Below are the code and all the weights of a small trained network. Each question names an input and a target symbol and asks about switching units off, where a switched-off unit gives its printed mean instead of its output.

import numpy as np


def w(rows, s, z=0):
    codes = np.array(rows[::2]) - 128.0
    scale = np.full(codes.shape[1], s)
    scale[-1] = z or s
    return codes * scale


def softmax(a):
    e = np.exp(a - a.max(-1, keepdims=True))
    return e / e.sum(-1, keepdims=True)


def log_softmax(a):
    a = a - a.max(-1, keepdims=True)
    return a - np.log(np.exp(a).sum(-1, keepdims=True))


def net(x, mask):
    ids = ['ΓΔΛΠΣΨΩζητφ'.index(c) for c in x.split()]
    T = len(ids)
    res = E[ids] + P[:T]
    u = 0
    for l in range(2):
        r = res
        for j in range(3):
            rows = slice(4 * j, 4 * j + 4)
            q, k, v = (r @ M[l][rows].T for M in (Q, K, V))
            z = softmax(np.where(np.tri(T) > 0, q @ k.T / 4**0.5, -1e9)) @ v
            o = O[l][rows]
            res = res + np.where(mask[u + j], z, o[:, -1]) @ o[:, :-1]
        u += 3
    return log_softmax(res[-1] @ U[:, :-1].T + U[:, -1])


Q, K, V, O = {}, {}, {}, {}
E = w([
[150,78,110],'Γ',
[160,104,176],'Δ',
[5,69,51],'Λ',
[180,64,133],'Π',
[141,88,126],'Σ',
[62,147,194],'Ψ',
[192,128,73],'Ω',
[103,113,84],'ζ',
[143,94,146],'η',
[140,174,123],'τ',
[99,160,145],'φ',
],0.018)
P = w([
[157,57,255],'0',
[83,72,152],'1',
[85,77,153],'2',
[82,83,146],'3',
[84,84,149],'4',
[86,89,145],'5',
[82,94,145],'6',
[86,96,148],'7',
],0.0097)
Q[0] = w([
[115,111,254],'0.h0',
[164,104,102],'0.h0',
[76,147,118],'0.h0',
[101,110,181],'0.h0',
[179,84,98],'0.h1',
[79,211,158],'0.h1',
[81,201,161],'0.h1',
[148,159,108],'0.h1',
[112,114,115],'0.h2',
[107,117,101],'0.h2',
[133,122,148],'0.h2',
[154,164,138],'0.h2',
],0.031)
K[0] = w([
[153,6,167],'0.h0',
[161,173,144],'0.h0',
[106,106,70],'0.h0',
[158,64,107],'0.h0',
[204,67,87],'0.h1',
[60,224,182],'0.h1',
[64,216,170],'0.h1',
[157,145,150],'0.h1',
[151,132,140],'0.h2',
[165,111,137],'0.h2',
[117,163,136],'0.h2',
[87,93,90],'0.h2',
],0.023)
V[0] = w([
[95,158,168],'0.h0',
[104,113,175],'0.h0',
[131,195,77],'0.h0',
[135,220,94],'0.h0',
[114,90,105],'0.h1',
[137,129,126],'0.h1',
[126,30,57],'0.h1',
[118,57,80],'0.h1',
[3,2,155],'0.h2',
[166,172,115],'0.h2',
[30,162,67],'0.h2',
[152,163,116],'0.h2',
],0.0057)
O[0] = w([
[151,153,159,118],'0.h0',
[119,163,117,171],'0.h0',
[182,82,193,28],'0.h0',
[177,97,202,7],'0.h0',
[125,84,108,160],'0.h1',
[133,128,134,125],'0.h1',
[134,35,105,200],'0.h1',
[132,58,105,183],'0.h1',
[87,193,54,254],'0.h2',
[137,100,155,81],'0.h2',
[2,132,69,45],'0.h2',
[126,115,140,89],'0.h2',
],0.0081,0.0053)
Q[1] = w([
[141,116,146],'1.h0',
[141,126,142],'1.h0',
[155,112,159],'1.h0',
[154,102,154],'1.h0',
[189,179,63],'1.h1',
[6,67,225],'1.h1',
[168,115,53],'1.h1',
[92,66,147],'1.h1',
[91,35,170],'1.h2',
[106,176,106],'1.h2',
[240,248,101],'1.h2',
[128,106,27],'1.h2',
],0.019)
K[1] = w([
[111,120,111],'1.h0',
[112,120,115],'1.h0',
[96,114,102],'1.h0',
[96,124,109],'1.h0',
[172,160,83],'1.h1',
[64,59,213],'1.h1',
[142,135,60],'1.h1',
[94,102,129],'1.h1',
[130,79,182],'1.h2',
[116,176,138],'1.h2',
[129,145,3],'1.h2',
[189,146,120],'1.h2',
],0.025)
V[1] = w([
[134,114,106],'1.h0',
[149,158,162],'1.h0',
[146,165,110],'1.h0',
[14,61,180],'1.h0',
[149,122,98],'1.h1',
[146,152,103],'1.h1',
[174,89,159],'1.h1',
[113,51,254],'1.h1',
[142,59,162],'1.h2',
[74,116,201],'1.h2',
[172,91,46],'1.h2',
[25,41,154],'1.h2',
],0.011)
O[1] = w([
[125,147,147,141],'1.h0',
[142,79,106,100],'1.h0',
[147,139,118,119],'1.h0',
[55,137,85,151],'1.h0',
[128,145,162,159],'1.h1',
[154,142,139,125],'1.h1',
[92,172,116,51],'1.h1',
[39,125,42,2],'1.h1',
[197,140,125,92],'1.h2',
[150,100,194,142],'1.h2',
[128,129,34,88],'1.h2',
[151,5,125,103],'1.h2',
],0.013,0.006)
U = w([
[84,206,52,65],'Γ',
[164,133,69,184],'Δ',
[86,51,78,170],'Λ',
[116,122,163,142],'Π',
[155,129,100,175],'Σ',
[103,104,209,6],'Ψ',
[254,217,65,45],'Ω',
[203,85,140,2],'ζ',
[168,150,128,196],'η',
[192,241,182,160],'τ',
[37,193,136,200],'φ',
],0.0091,0.0063)

Each question gives the input, a string of symbols that net reads in full, and the target symbol t.
The units are the heads (4 rows each of Q, K, V and O). Each row of codes is followed by its name. A weight is (code - 128) times the scale printed after its matrix; where a second scale follows, it is the last column's (O and U).
mask holds one flag per head, layer by layer. A switched-off head (its flag False) gives its mean, the last column of its rows in O, instead of its output. The means were averaged over made-up inputs and are rounded, as every weight is.
A unit's drop is (log p(t) with every unit on - log p(t) with that unit switched off) / (log p(t) with every unit on - log p(t) with every unit switched off).
The circuit of an input: a set's keep is (log p(t) with only the set's units on - log p(t) with every unit switched off) / (log p(t) with every unit on - log p(t) with every unit switched off). Starting from all 6 units, units are removed one at a time, each time the one whose removal leaves the highest keep (on an exact tie, the one counted first), for as long as the keep stays at least 0.8.
circuit, biggest first: the units of the circuit, biggest drop first
most important unit: the unit with the biggest drop
heads that matter: for each layer, one digit per head in row order, 1 if its drop is at least 0.15 and else 0, layers parted by /
input τ Π Σ, target φ: most important unit => 1.h1
input ζ Σ φ τ Δ τ φ ζ, target Λ: circuit, biggest first => 1.h2, 0.h2
input Ψ Γ Ψ τ ζ Λ Ψ Δ, target Ψ: circuit, biggest first => 1.h2, 0.h1
input ζ ζ Ω Π, target Λ: heads that matter => 111 / 001
input τ τ Ω Σ Δ, target φ: heads that matter => 111 / 011
input Π Ψ Σ ζ ζ Δ Π, target Ω: heads that matter => 001 / 001
input Λ φ Γ ζ Γ, target ζ: heads that matter => 101 / 011
input ζ η Π Π ζ Γ, target Λ: heads that matter => 110 / 001
input Λ Γ φ Γ Ω Γ, target ζ: heads that matter => 001 / 011
input Λ Γ Δ Σ Ω Λ Σ Σ, target ζ: circuit, biggest first => 1.h1, 0.h2, 1.h2
input τ Σ Δ Σ, target φ: circuit, biggest first => 1.h1, 1.h2, 0.h1, 0.h0
input ζ Π η Ω Ω η, target Λ: heads that matter => 010 / 001
input ζ τ Λ ζ η τ φ, target φ: circuit, biggest first => 0.h1, 1.h2
input φ Π Γ Σ Λ τ, target τ: most important unit => 1.h1
input Δ Σ Δ, target τ: circuit, biggest first => 1.h2, 0.h2
input Γ Ψ φ ζ Ω, target Ω: heads that matter => 000 / 011
input ζ ζ Π Γ Δ φ, target φ: heads that matter => 010 / 101
input Ω Π Ω Σ Π, target Γ: circuit, biggest first => 1.h1, 0.h0, 1.h2, 0.h2
input Ω ζ Γ ζ Π ζ η, target Γ: circuit, biggest first => 1.h1, 1.h2, 0.h2
input τ Π φ ζ, target φ: heads that matter => 111 / 011
input ζ ζ η, target Λ: heads that matter => 000 / 001
